Here is a tiny trained network, its code and every weight. The questions are about switching its units off for an input and a target symbol, where a switched-off unit gives its printed mean instead of its output.

import numpy as np


def w(rows, s, z=0):
    codes = np.array(rows[::2]) - 128.0
    scale = np.full(codes.shape[1], s)
    scale[-1] = z or s
    return codes * scale


def f(y):
    return y / 2 * (1 + np.tanh(0.7978845608 * (y + 0.044715 * y**3)))


def softmax(a):
    e = np.exp(a - a.max(-1, keepdims=True))
    return e / e.sum(-1, keepdims=True)


def log_softmax(a):
    a = a - a.max(-1, keepdims=True)
    return a - np.log(np.exp(a).sum(-1, keepdims=True))


def net(x, mask):
    ids = ['ζηλμπφω'.index(c) for c in x.split()]
    T = len(ids)
    res = E[ids] + P[:T]
    q, k, v = (res @ M[0].T for M in (Q, K, V))
    z = softmax(np.where(np.tri(T) > 0, q @ k.T / 3**0.5, -1e9)) @ v
    res = res + np.where(mask[0], z, O[0][:, -1]) @ O[0][:, :-1]
    y = f(res @ A[0][:, :-1].T + A[0][:, -1])
    res = res + np.where(mask[1:13], y, B[0][:, -1]) @ B[0][:, :-1]
    return log_softmax(res[-1] @ U[:, :-1].T + U[:, -1])


Q, K, V, O, A, B = {}, {}, {}, {}, {}, {}
E = w([
[150,91,169,142],'ζ',
[135,111,140,120],'η',
[160,114,144,167],'λ',
[155,107,143,149],'μ',
[147,143,109,140],'π',
[153,152,110,157],'φ',
[150,154,67,9],'ω',
],0.015)
P = w([
[172,200,150,146],'0',
[147,39,214,104],'1',
[183,129,2,167],'2',
[146,51,201,94],'3',
[154,103,47,131],'4',
[130,61,139,92],'5',
[139,115,66,126],'6',
[118,86,127,93],'7',
[138,123,105,147],'8',
],0.0074)
Q[0] = w([
[70,177,254,73],'h0',
[48,180,80,93],'h0',
[168,98,131,155],'h0',
],0.0094)
K[0] = w([
[190,224,114,255],'h0',
[99,83,218,204],'h0',
[133,147,101,78],'h0',
],0.0082)
V[0] = w([
[125,154,98,148],'h0',
[126,117,145,247],'h0',
[146,43,192,119],'h0',
],0.011)
O[0] = w([
[119,105,57,129,86],'h0',
[24,118,82,250,8],'h0',
[93,159,219,128,255],'h0',
],0.011,0.0015)
A[0] = w([
[166,85,146,124,42],'n0',
[161,126,138,85,81],'n1',
[112,130,152,165,47],'n2',
[155,125,140,102,17],'n3',
[4,120,142,168,181],'n4',
[119,136,185,160,183],'n5',
[82,119,122,168,65],'n6',
[116,123,161,152,149],'n7',
[105,109,121,176,23],'n8',
[138,138,134,109,183],'n9',
[133,143,111,131,255],'n10',
[88,62,80,165,205],'n11',
],0.014,0.0035)
B[0] = w([
[91,143,107,96,191],'n0',
[61,140,116,135,254],'n1',
[119,172,136,126,137],'n2',
[90,154,95,158,180],'n3',
[39,229,112,201,212],'n4',
[168,135,186,140,200],'n5',
[72,134,115,131,146],'n6',
[192,155,150,213,162],'n7',
[96,140,102,110,141],'n8',
[112,115,141,113,197],'n9',
[158,112,144,99,193],'n10',
[106,57,1,173,206],'n11',
],0.0087,0.0043)
U = w([
[105,184,181,143,55],'ζ',
[113,147,134,149,78],'η',
[35,160,95,146,60],'λ',
[111,71,50,142,145],'μ',
[138,110,127,51,186],'π',
[197,76,86,144,85],'φ',
[254,96,186,116,252],'ω',
],0.0072,0.0039)

Each question gives the input, a string of symbols that net reads in full, and the target symbol t.
The units are the heads (3 rows each of Q, K, V and O) and the neurons (one row each of A and B). Each row of codes is followed by its name. A weight is (code - 128) times the scale printed after its matrix; where a second scale follows, it is the last column's (O, A, B and U).
mask holds one flag per unit, heads first, then neurons. A switched-off unit (its flag False) gives its mean, the last column of its rows in O or B, instead of its output. The means were averaged over made-up inputs and are rounded, as every weight is.
A unit's drop is (log p(t) with every unit on - log p(t) with that unit switched off) / (log p(t) with every unit on - log p(t) with every unit switched off).
The circuit of an input: a set's keep is (log p(t) with only the set's units on - log p(t) with every unit switched off) / (log p(t) with every unit on - log p(t) with every unit switched off). Starting from the 12 units with the biggest drops (on a tie, the unit counted first), units are removed one at a time, each time the one whose removal leaves the highest keep (on an exact tie, the one counted first), for as long as the keep stays at least 0.8.
units of the circuit, in order: the units of the circuit, biggest drop first
k most important neurons: the k neurons with the biggest drops, biggest first
drop when u is switched off: that unit's drop, to one decimal
input ζ λ ζ, target λ: units of the circuit, in order => (h0 n4)
input λ π ζ ζ, target ζ: 4 most important neurons => (n4 n5 n7 n2)
input η ω φ ζ λ, target π: units of the circuit, in order => (h0 n1 n0)
input λ φ φ μ, target μ: most important neuron => (n11)
input ζ λ ζ φ, target ζ: 2 most important neurons => (n4 n5)
input ζ ω ω φ, target π: 2 most important neurons => (n1 n0)
input λ η λ π ω λ η η η, target ω: 2 most important neurons => (n4 n11)
input λ λ λ λ π, target λ: units of the circuit, in order => (h0 n4)
input ζ ζ ζ η, target ζ: units of the circuit, in order => (h0 n4 n5)
input π φ ω ζ η λ π, target ω: 3 most important neurons => (n4 n11 n1)
input η η ω ζ, target π: units of the circuit, in order => (h0 n0 n1)
input ζ λ ζ ω μ φ λ ζ φ, target ω: units of the circuit, in order => (n4 n11 h0)
input ζ φ ζ μ, target ζ: 2 most important neurons => (n4 n5)
input η η η, target ω: 3 most important neurons => (n4 n1 n11)
input ω ω μ, target π: most important neuron => (n1)
input φ ζ π, target ζ: drop when h0 is switched off => 1.4
input η φ φ η, target μ: drop when n4 is switched off => 0.0
input φ λ φ λ φ φ φ η, target μ: drop when n11 is switched off => 0.5
input μ ω φ μ μ ω μ, target π: drop when n6 is switched off => 0.0
